Questions about the array below.
1) Report the top entry of the column that holds the smallest entry.
2) Report the largest entry in the first column.
3) Report the second entry on the diagonal from the top-right corner.
4) Report the entry directly below 41.156.
5) Report the entry directly below 35.912.
6) Report the entry in the bottom-right corner.
7) Report the entry just right of 75.217.
8) Report the entry directly below 67.515.
  72.840    46.877    49.720    29.012    80.257    67.515
 -45.287   222.964   174.827   191.723  -190.768   -30.088
 114.838   -48.357   -15.876    -8.312   180.515   108.364
  50.686    58.727    54.120    75.217    41.156    35.912
  16.398   105.058    97.091    91.419   -37.157    16.489
 129.916   -48.168   -31.606   -27.496   207.673   117.555
1) 80.257
2) 129.916
3) -190.768
4) -37.157
5) 16.489
6) 117.555
7) 41.156
8) -30.088

Read these off the table that follows.
1) Report the last entry, reading row by row.
2) Report the fourth-last entry, reading row by row.
3) Report the largest entry in the first column.
4) Report the entry directly above the largest entry.
5) Report the 1st entry in reading order.
6) Report the top-right entry.
7) Report the entry directly below the largest entry.
8) Report the second entry on the main diagonal.
[[  0   0  -1   0   0   1   0   0   0   0   0   0   0]
 [ 22 -36  27 -17 -31 -37   2 -22  28 -14 -32 -18 -51]
 [-28  18   5  52  40  50   8  -6  65 -26  92 -10 -32]
 [ 29 -87  44 -13 -11 -81   9  -8  29 -44 -59 -10 -44]
 [-18  -4  16  27  59  19   0  23  39 -27  30   1 -18]
 [ 18 -51  24  -5 -13 -48   8 -10  21 -27 -27  -8 -28]
 [-13  17 -20  17  18  14   7  11 -15  -8  31  15  31]
 [  8 -45 -42  29 -33 -72  46 -13 -58 -54  31  39  88]
 [-27  20  -6  41  22  59  -7  -4  23  24  65 -12  18]
 [-12  15 -16  15  -9  37 -11  -5 -21  47  21  -6  46]]
1) 46
2) 47
3) 29
4) -32
5) 0
6) 0
7) -59
8) -36

Questions about the row below.
1) Report the entry just left of 291.
2) Report the entry just right of 196.
3) Report the last entry.
4) Report the second entry.
[-370 -266   37  196  416  262 -843  291  833 -278]
1) -843
2) 416
3) -278
4) -266

m =
[[ 2.4  1.6  2.2  2.1  2.7  2.4  2.4  2.6  2.3]
 [ 2.4  1.9  2.1  2.4  2.6  2.4  2.0  2.5  2.3]
 [ 2.2  2.0  1.3  2.0 -0.1  2.0  1.8  2.8 -2.2]
 [ 2.7  2.2  1.6  2.2  2.7  2.4  1.7  2.3  2.3]
 [ 2.1  2.0  2.0  2.4  2.4  2.4  1.9  2.2  2.0]]
Rows and columns are numbered from 0.
Give the entry in row 0 and column 0.
Answer: 2.4
The entry directly above the centre entry: 2.6
The entry in the bottom-right corner -> 2.0
Give the entry at row 1, column 0.
Answer: 2.4
The entry directly below the smallest entry -> 2.3
Give the smallest entry.
Answer: -2.2
Give the entry directly above the smallest entry.
Answer: 2.3
Give the top entry of the column that holds the smallest entry.
Answer: 2.3
Give the entry in row 0 and column 1.
Answer: 1.6
The entry directly below the centre entry is 2.7
Give the largest entry.
Answer: 2.8
The entry directly above 1.8 is 2.0
Give the entry in row 0 and column 2.
Answer: 2.2
The entry in row 2 and column 0 -> 2.2
The entry in row 2 and column 1 is 2.0
Give the entry in the bottom-left corner.
Answer: 2.1
Give the entry at row 2, column 2.
Answer: 1.3
The entry just left of 1.7 is 2.4
Give the top entry of the column that holds the largest entry.
Answer: 2.6
The bottom entry of the column that holds the largest entry: 2.2

Read these off the array that follows.
1) Which number is the last entry, reading row by row?
2) Which number is the 1st entry on the main diagonal?
3) Which number is the top entry of the column that holds the smallest entry?
4) Which number is the entry just left of 0.02?
5) Which number is the second entry on the main diagonal?
6) Which number is the 2nd smallest entry?
7) Which number is the bottom-left entry?
8) Which number is the entry just right of 0.22?
[[-0.03 -0.01  0.00  0.03  0.07 -0.01]
 [ 0.03  0.02  0.04 -0.02 -0.03  0.04]
 [ 0.10  0.14  0.18  0.08  0.10  0.14]
 [-0.12 -0.16 -0.22  0.14  0.18 -0.23]
 [ 0.05 -0.05 -0.10  0.11  0.11 -0.09]
 [-0.04  0.23  0.23  0.11  0.22  0.10]
 [ 0.00 -0.13 -0.09  0.06 -0.02 -0.14]
 [-0.08 -0.08 -0.05  0.07  0.03 -0.06]]
1) -0.06
2) -0.03
3) -0.01
4) 0.03
5) 0.02
6) -0.22
7) -0.08
8) 0.10

data =
[[-6.81, 48.12, -66.20, -10.43, 157.95, 144.48, -21.60, 12.08, -40.87, 29.34],
 [28.24, -12.40, -73.43, -62.79, 105.94, 124.88, 50.38, 39.07, 63.21, 27.22],
 [123.04, 143.01, -57.30, 74.97, 45.72, 72.27, 130.04, 134.18, -66.51, 155.55],
 [51.00, 139.47, 88.01, 22.37, 52.42, -60.86, 268.26, 82.76, 6.70, 121.09],
 [-2.37, -13.35, 95.49, -34.08, 217.18, 140.29, 66.28, 6.22, 108.63, 25.04],
 [66.62, -48.71, 106.31, 181.24, 157.78, -11.43, 6.70, 217.69, 12.89, -17.57],
 [237.78, 49.23, 198.54, 196.88, -82.81, 9.76, 143.62, -65.01, 28.36, -50.09],
 [112.44, 234.94, -68.10, 147.49, 179.43, -212.97, -17.35, 51.97, 240.53, 45.72],
 [-17.37, 20.89, 19.04, -15.21, 106.21, 159.87, 1.20, 29.52, 34.19, 34.83],
 [1.10, -23.67, -34.15, -39.77, 33.17, 183.66, 36.90, 5.51, 96.29, 12.74],
 [0.03, 9.42, 64.83, -9.36, 178.21, 106.13, 87.45, -45.74, 133.88, 72.20],
 [144.31, 198.25, 152.91, 110.29, -33.66, 202.13, -27.75, 54.92, 177.69, 190.71],
 [-52.38, 103.79, 167.62, -6.28, 127.30, 61.11, 2.93, -107.26, -21.87, -5.11],
 [39.18, 78.76, -78.37, 137.99, 36.31, 112.98, 256.98, 147.58, 115.92, 104.32],
 [-46.28, 33.72, 29.58, 4.51, 150.41, 83.73, 9.61, 2.77, 21.40, 9.40]]
The entry just left of 105.94 is -62.79
The entry just left of 34.83 is 34.19
The first entry in the row that holds the smallest entry is 112.44
The 2nd largest entry: 256.98
The last entry, reading row by row: 9.40
The smallest entry in the last row?
Answer: -46.28
The first entry, reading row by row?
Answer: -6.81
The entry just right of 36.31: 112.98
The third largest entry?
Answer: 240.53
The entry just right of 1.20: 29.52
The smallest entry?
Answer: -212.97
The top-right entry -> 29.34
The third-last entry, reading row by row?
Answer: 2.77
The entry directly below 20.89?
Answer: -23.67
The entry just right of -12.40?
Answer: -73.43
The largest entry in the first row -> 157.95
The second smallest entry is -107.26
The last entry in the row that holds the smallest entry?
Answer: 45.72
The entry just right of the largest entry?
Answer: 82.76
The last entry of the largest entry's row -> 121.09
The maximum?
Answer: 268.26
The entry directly above the smallest entry -> 9.76
The entry directly below 95.49?
Answer: 106.31
The entry directly below the smallest entry?
Answer: 159.87
The entry directly below -62.79: 74.97
The entry just left of 121.09: 6.70
The largest entry in the last row: 150.41
The smallest entry in the first column?
Answer: -52.38
The bottom entry of the column that holds the largest entry?
Answer: 9.61
The entry directly above 190.71 is 72.20
